Here is a tiny trained network, its code and every weight. The questions are about switching its units off for an input and a target symbol, where a switched-off unit gives its printed mean instead of its output.

import numpy as np


def w(rows, s, z=0):
    codes = np.array(rows[::2]) - 128.0
    scale = np.full(codes.shape[1], s)
    scale[-1] = z or s
    return codes * scale


def f(y):
    return y / 2 * (1 + np.tanh(0.7978845608 * (y + 0.044715 * y**3)))


def softmax(a):
    e = np.exp(a - a.max(-1, keepdims=True))
    return e / e.sum(-1, keepdims=True)


def log_softmax(a):
    a = a - a.max(-1, keepdims=True)
    return a - np.log(np.exp(a).sum(-1, keepdims=True))


def net(x, mask):
    ids = ['αβγδεζηθλξπστψω'.index(c) for c in x.split()]
    T = len(ids)
    res = E[ids] + P[:T]
    u = 0
    for l in range(2):
        q, k, v = (res @ M[l].T for M in (Q, K, V))
        z = softmax(np.where(np.tri(T) > 0, q @ k.T / 2**0.5, -1e9)) @ v
        res = res + np.where(mask[u], z, O[l][:, -1]) @ O[l][:, :-1]
        u += 1
        y = f(res @ A[l][:, :-1].T + A[l][:, -1])
        res = res + np.where(mask[u : u + 4], y, B[l][:, -1]) @ B[l][:, :-1]
        u += 4
    return log_softmax(res[-1] @ U[:, :-1].T + U[:, -1])


Q, K, V, O, A, B = {}, {}, {}, {}, {}, {}
E = w([
[154,155,114,153,159,168,194,148,201,67],'α',
[128,196,116,132,126,188,102,175,150,104],'β',
[91,89,170,154,134,163,129,113,124,49],'γ',
[50,195,147,137,65,99,115,213,105,183],'δ',
[136,107,126,117,119,113,90,172,146,113],'ε',
[151,170,99,68,153,113,121,141,190,135],'ζ',
[131,238,195,94,130,147,154,84,117,69],'η',
[159,152,131,82,124,116,129,158,202,124],'θ',
[111,214,125,199,81,198,122,204,185,124],'λ',
[141,104,116,99,110,67,92,160,160,84],'ξ',
[119,111,101,141,139,156,98,134,173,109],'π',
[86,98,205,149,178,243,5,144,139,151],'σ',
[124,174,132,160,131,211,91,129,145,99],'τ',
[149,192,138,79,159,195,41,78,115,109],'ψ',
[202,141,96,201,126,170,67,175,141,130],'ω',
],0.018)
P = w([
[158,139,134,132,24,90,149,48,117,179],'0',
[105,192,20,139,161,117,111,153,167,107],'1',
[105,112,224,123,137,140,225,202,122,81],'2',
[150,87,65,86,65,108,229,154,100,161],'3',
[126,165,72,166,95,122,77,97,216,81],'4',
[110,82,155,115,232,163,132,185,153,128],'5',
[168,100,82,101,98,162,166,129,6,138],'6',
[116,185,72,192,65,116,75,126,217,79],'7',
[78,57,195,163,212,162,106,169,195,205],'8',
[134,93,60,93,8,111,201,190,82,191],'9',
[127,198,93,239,35,129,96,143,233,65],'10',
[118,88,152,117,231,187,151,199,199,155],'11',
[146,32,68,127,37,164,111,145,54,226],'12',
[123,143,111,109,70,97,50,43,234,114],'13',
],0.012)
Q[0] = w([
[212,60,207,77,9,83,122,194,16,109],'0.h1',
[27,48,253,168,213,157,79,166,179,184],'0.h1',
],0.0043)
K[0] = w([
[198,230,135,82,72,112,179,3,180,44],'0.h1',
[120,113,206,41,196,213,100,155,209,112],'0.h1',
],0.0051)
V[0] = w([
[244,165,121,131,154,166,151,88,123,142],'0.h1',
[144,166,109,88,176,129,142,159,214,82],'0.h1',
],0.011)
O[0] = w([
[186,154,138,121,174,174,232,96,249,155,227],'0.h1',
[77,208,85,107,184,115,223,164,79,54,255],'0.h1',
],0.011,0.0041)
A[0] = w([
[48,155,117,122,105,72,141,128,157,185,230],'0.n1',
[113,179,54,135,104,178,195,70,123,161,40],'0.n2',
[143,211,107,166,90,29,150,2,85,102,2],'0.n3',
[152,142,131,103,108,213,93,163,71,163,76],'0.n4',
],0.0081,0.0057)
B[0] = w([
[149,133,189,56,52,115,132,153,198,131,188],'0.n1',
[198,134,144,63,167,103,79,79,57,158,254],'0.n2',
[182,133,222,51,177,176,70,194,184,88,131],'0.n3',
[78,160,146,126,12,91,175,197,128,160,182],'0.n4',
],0.011,0.0045)
Q[1] = w([
[133,89,136,84,102,254,162,192,133,102],'1.h1',
[49,169,177,172,212,107,105,158,179,164],'1.h1',
],0.0073)
K[1] = w([
[161,52,214,126,51,191,128,23,202,184],'1.h1',
[17,152,89,132,255,171,165,244,94,86],'1.h1',
],0.006)
V[1] = w([
[203,167,46,122,59,173,199,254,125,169],'1.h1',
[110,114,67,218,119,206,153,101,129,144],'1.h1',
],0.0089)
O[1] = w([
[137,182,86,198,199,39,203,127,102,135,254],'1.h1',
[132,157,187,146,18,231,250,69,89,133,5],'1.h1',
],0.015,0.0048)
A[1] = w([
[84,145,196,155,206,75,58,147,154,84,113],'1.n1',
[95,69,244,102,161,110,159,219,71,253,88],'1.n2',
[49,61,56,168,75,56,52,50,89,226,106],'1.n3',
[207,48,200,90,88,151,184,98,95,187,1],'1.n4',
],0.0059,0.0088)
B[1] = w([
[42,44,100,201,114,114,218,151,160,139,254],'1.n1',
[158,106,43,142,203,195,165,75,127,97,136],'1.n2',
[128,235,191,103,136,106,153,148,137,77,159],'1.n3',
[56,6,106,114,66,179,207,142,63,205,149],'1.n4',
],0.011,0.012)
U = w([
[144,124,167,108,137,184,185,132,111,154,186],'α',
[128,135,103,89,116,179,135,176,100,132,107],'β',
[88,157,73,103,50,158,140,41,170,11,247],'γ',
[83,152,165,148,60,79,122,117,149,158,110],'δ',
[121,73,156,146,131,129,107,168,89,206,107],'ε',
[167,79,104,99,140,111,141,128,76,167,87],'ζ',
[136,137,220,131,200,224,103,199,241,109,115],'η',
[169,127,168,95,127,126,108,212,92,122,160],'θ',
[128,113,91,117,120,141,134,144,114,170,59],'λ',
[116,72,77,108,73,171,120,159,110,134,101],'ξ',
[96,122,97,144,111,148,202,77,69,173,2],'π',
[87,129,152,155,124,171,67,144,176,161,150],'σ',
[159,132,113,104,139,121,134,131,72,149,141],'τ',
[157,116,74,61,158,255,44,189,163,90,145],'ψ',
[174,172,74,181,91,91,121,21,144,131,183],'ω',
],0.0077,0.009)

Each question gives the input, a string of symbols that net reads in full, and the target symbol t.
The units are the heads (2 rows each of Q, K, V and O) and the neurons (one row each of A and B). Each row of codes is followed by its name. A weight is (code - 128) times the scale printed after its matrix; where a second scale follows, it is the last column's (O, A, B and U).
mask holds one flag per unit, layer by layer, with each layer's heads first. A switched-off unit (its flag False) gives its mean, the last column of its rows in O or B, instead of its output. The means were averaged over made-up inputs and are rounded, as every weight is.
A unit's drop is (log p(t) with every unit on - log p(t) with that unit switched off) / (log p(t) with every unit on - log p(t) with every unit switched off).
The circuit of an input: a set's keep is (log p(t) with only the set's units on - log p(t) with every unit switched off) / (log p(t) with every unit on - log p(t) with every unit switched off). Starting from all 10 units, units are removed one at a time, each time the one whose removal leaves the highest keep (on an exact tie, the one counted first), for as long as the keep stays at least 0.8.
circuit, biggest first: the units of the circuit, biggest drop first
unit that matters most: the unit with the biggest drop
k most important neurons of layer l: the k neurons of layer l with the biggest drops, biggest first
input ω ζ ψ τ ω β τ ω ζ ω α ψ ξ, target π: circuit, biggest first -> [1.h1]
input τ ψ ζ ψ, target α: circuit, biggest first -> [0.h1; 1.h1]
input γ ω τ β ψ ψ π ω τ ζ, target ξ: circuit, biggest first -> [0.h1; 1.h1; 1.n4; 0.n1]
input λ ω ξ τ, target ω: circuit, biggest first -> [1.h1; 1.n1]
input ω ψ ω, target α: circuit, biggest first -> [1.h1; 0.h1; 1.n1]
input γ ψ τ λ ψ β ψ ζ θ ω, target ξ: circuit, biggest first -> [0.h1; 1.h1; 1.n4; 0.n2]
input ζ γ ω θ λ ψ ψ η ψ ω ψ β τ, target ε: circuit, biggest first -> [1.n1; 1.h1; 0.n1]
input ψ ω ω ψ β τ ζ, target ψ: circuit, biggest first -> [1.h1; 0.h1; 0.n2]
input γ ω λ δ ψ ω δ ε ψ, target α: circuit, biggest first -> [1.h1; 0.n2]
input τ ψ ζ ζ, target α: circuit, biggest first -> [0.h1; 1.h1; 0.n1]
input π ψ ω ψ γ β, target α: circuit, biggest first -> [1.h1; 0.n2]
input η ω η ψ ψ λ ω, target η: 2 most important neurons of layer 0 -> [0.n3; 0.n2]
input ψ η ψ ψ λ τ ω, target ψ: circuit, biggest first -> [1.h1; 1.n1]
input γ ε ψ σ, target ξ: circuit, biggest first -> [1.n4; 0.h1; 1.h1; 0.n4]
input ψ ψ ω β ε η ω δ ψ δ ψ, target δ: 3 most important neurons of layer 0 -> [0.n4; 0.n2; 0.n1]
input ω θ ψ τ, target π: unit that matters most -> 1.h1
input ψ ω δ β σ γ, target ε: circuit, biggest first -> [0.h1; 1.n1]
input γ ψ δ, target ψ: 2 most important neurons of layer 1 -> [1.n2; 1.n1]
input δ ξ ψ ω ε τ ψ, target δ: 2 most important neurons of layer 1 -> [1.n1; 1.n3]
input τ α ψ λ, target α: unit that matters most -> 0.h1
input ψ ψ ψ ψ λ δ, target η: 3 most important neurons of layer 0 -> [0.n1; 0.n4; 0.n2]
input η δ ω τ, target η: 2 most important neurons of layer 1 -> [1.n3; 1.n1]
input ω ψ ψ τ σ ψ η α λ λ τ ψ ζ, target π: 2 most important neurons of layer 0 -> [0.n1; 0.n3]
input δ η ε ω, target δ: 2 most important neurons of layer 1 -> [1.n3; 1.n1]
input δ ζ θ ψ τ ξ ψ ω λ γ θ δ θ, target δ: 2 most important neurons of layer 1 -> [1.n1; 1.n3]
input ω τ ψ α ψ γ α, target π: 2 most important neurons of layer 0 -> [0.n1; 0.n3]
input ψ θ λ ψ δ ψ ψ, target ψ: unit that matters most -> 0.h1
input δ π ω γ ω δ γ ψ τ η, target δ: 2 most important neurons of layer 0 -> [0.n1; 0.n4]
